Here is a tiny trained network, its code and every weight. The questions are about switching its units off for an input and a class, where a switched-off unit gives its printed mean instead of its output.

import numpy as np


def w(rows, s, z=0):
    codes = np.array(rows[::2]) - 128.0
    scale = np.full(codes.shape[1], s)
    scale[-1] = z or s
    return codes * scale


def f(y):
    return np.maximum(y, 0)


def log_softmax(a):
    a = a - a.max(-1, keepdims=True)
    return a - np.log(np.exp(a).sum(-1, keepdims=True))


def net(x, mask):
    res = np.array(x, float).reshape(1, 2) / 4 @ E
    y = f(res @ A[0][:, :-1].T + A[0][:, -1])
    res = res + np.where(mask, y, B[0][:, -1]) @ B[0][:, :-1]
    return log_softmax(res[-1] @ U[:, :-1].T + U[:, -1])


A, B = {}, {}
E = w([
[140,68,248,53,171,93,57,94,90,38,67],'x0',
[79,210,87,63,158,118,69,129,23,93,208],'x1',
],0.014)
A[0] = w([
[115,89,170,168,122,130,156,164,240,151,72,142],'N0',
[147,120,153,166,108,106,138,135,134,139,97,97],'N1',
[122,171,98,115,136,129,97,133,65,140,176,70],'N2',
[143,169,38,163,140,146,156,127,173,150,149,156],'N3',
[132,96,187,111,129,163,83,116,93,103,117,80],'N4',
[99,187,122,64,148,149,110,134,35,85,177,87],'N5',
[114,117,121,124,152,107,94,100,149,118,113,204],'N6',
[86,125,190,89,118,97,129,129,106,122,130,82],'N7',
[113,138,162,123,111,150,136,125,111,105,98,209],'N8',
[113,186,122,100,97,115,98,140,81,127,150,92],'N9',
[115,180,100,84,134,114,113,146,79,110,156,186],'N10',
[114,115,112,117,135,121,123,98,137,152,89,114],'N11',
[84,148,41,181,88,154,182,127,167,151,181,92],'N12',
[109,129,177,180,100,145,152,145,184,114,74,79],'N13',
[114,85,252,56,132,127,98,116,115,69,59,102],'N14',
[125,116,156,138,120,149,128,144,130,130,127,247],'N15',
[131,80,158,144,110,133,180,110,196,127,48,96],'N16',
[135,99,143,132,155,152,137,115,199,144,122,85],'N17',
[99,165,132,118,96,112,127,179,139,170,126,93],'N18',
],0.011,0.013)
B[0] = w([
[111,93,55,115,122,136,85,69,132,114,144,234],'N0',
[157,113,103,131,149,139,106,112,139,119,164,156],'N1',
[148,89,83,149,135,157,91,93,143,122,176,174],'N2',
[120,168,156,134,117,80,131,174,122,142,82,226],'N3',
[154,150,117,170,158,144,112,190,128,138,143,176],'N4',
[120,67,73,143,123,166,86,84,131,112,170,208],'N5',
[106,157,163,100,99,96,187,117,118,135,92,180],'N6',
[150,127,124,169,157,147,113,171,108,120,145,159],'N7',
[101,157,130,94,105,86,152,134,121,128,91,183],'N8',
[130,102,75,138,139,148,108,104,134,109,144,169],'N9',
[114,92,99,107,98,90,126,74,144,128,86,206],'N10',
[128,98,133,128,137,119,115,137,137,120,128,137],'N11',
[157,161,176,161,162,159,125,208,118,126,84,232],'N12',
[127,95,89,157,162,141,86,107,121,123,161,177],'N13',
[152,180,138,193,144,150,125,217,142,164,91,251],'N14',
[52,152,167,5,51,19,201,47,98,116,57,203],'N15',
[123,82,72,145,117,158,84,98,112,100,185,210],'N16',
[153,114,90,143,146,162,99,117,117,123,170,162],'N17',
[133,129,135,153,153,139,119,165,110,124,123,148],'N18',
],0.018,0.021)
U = w([
[138,50,52,139,134,197,100,47,113,94,128,76],'0',
[181,194,129,189,175,178,142,254,105,144,61,84],'1',
[58,161,142,3,51,50,213,54,98,121,50,255],'2',
[181,114,164,113,181,190,185,110,116,122,155,79],'3',
[167,168,178,73,124,211,141,98,186,152,197,97],'4',
],0.0099,0.0065)

Each question gives the input, the list of numbers given to net, and the class t.
The units are the neurons (one row each of A and B). Each row of codes is followed by its name. A weight is (code - 128) times the scale printed after its matrix; where a second scale follows, it is the last column's (A, B and U).
mask holds one flag per neuron, in row order. A switched-off neuron (its flag False) gives its mean, the last column of its row in B, instead of its output. The means were averaged over made-up inputs and are rounded, as every weight is.
A unit's drop is (log p(t) with every unit on - log p(t) with that unit switched off) / (log p(t) with every unit on - log p(t) with every unit switched off).
The circuit of an input: a set's keep is (log p(t) with only the set's units on - log p(t) with every unit switched off) / (log p(t) with every unit on - log p(t) with every unit switched off). Starting from the 12 units with the biggest drops (on a tie, the unit counted first), units are removed one at a time, each time the one whose removal leaves the highest keep (on an exact tie, the one counted first), for as long as the keep stays at least 0.8.
units of the circuit, in order: the units of the circuit, biggest drop first
most important unit: the unit with the biggest drop
top k neurons: the k neurons with the biggest drops, biggest first
drop of u: that unit's drop, to one decimal
input [6,5], class 1: most important unit : N14
input [3,3], class 2: top 3 neurons : N12, N16, N0
input [-7,-7], class 0: top 3 neurons : N0, N14, N16
input [-2,-3], class 2: units of the circuit, in order : N5, N14
input [4,2], class 1: top 3 neurons : N14, N4, N0
input [8,7], class 1: top 4 neurons : N14, N4, N0, N16
input [2,3], class 2: top 2 neurons : N16, N0
input [-3,0], class 2: top 2 neurons : N14, N4
input [-6,-6], class 0: top 2 neurons : N0, N14
input [-3,1], class 2: top 2 neurons : N14, N4
input [1,-3], class 2: drop of N15 : 0.1
input [-4,1], class 1: drop of N15 : 0.2
input [6,1], class 1: drop of N14 : 1.3
input [6,-4], class 1: units of the circuit, in order : N14
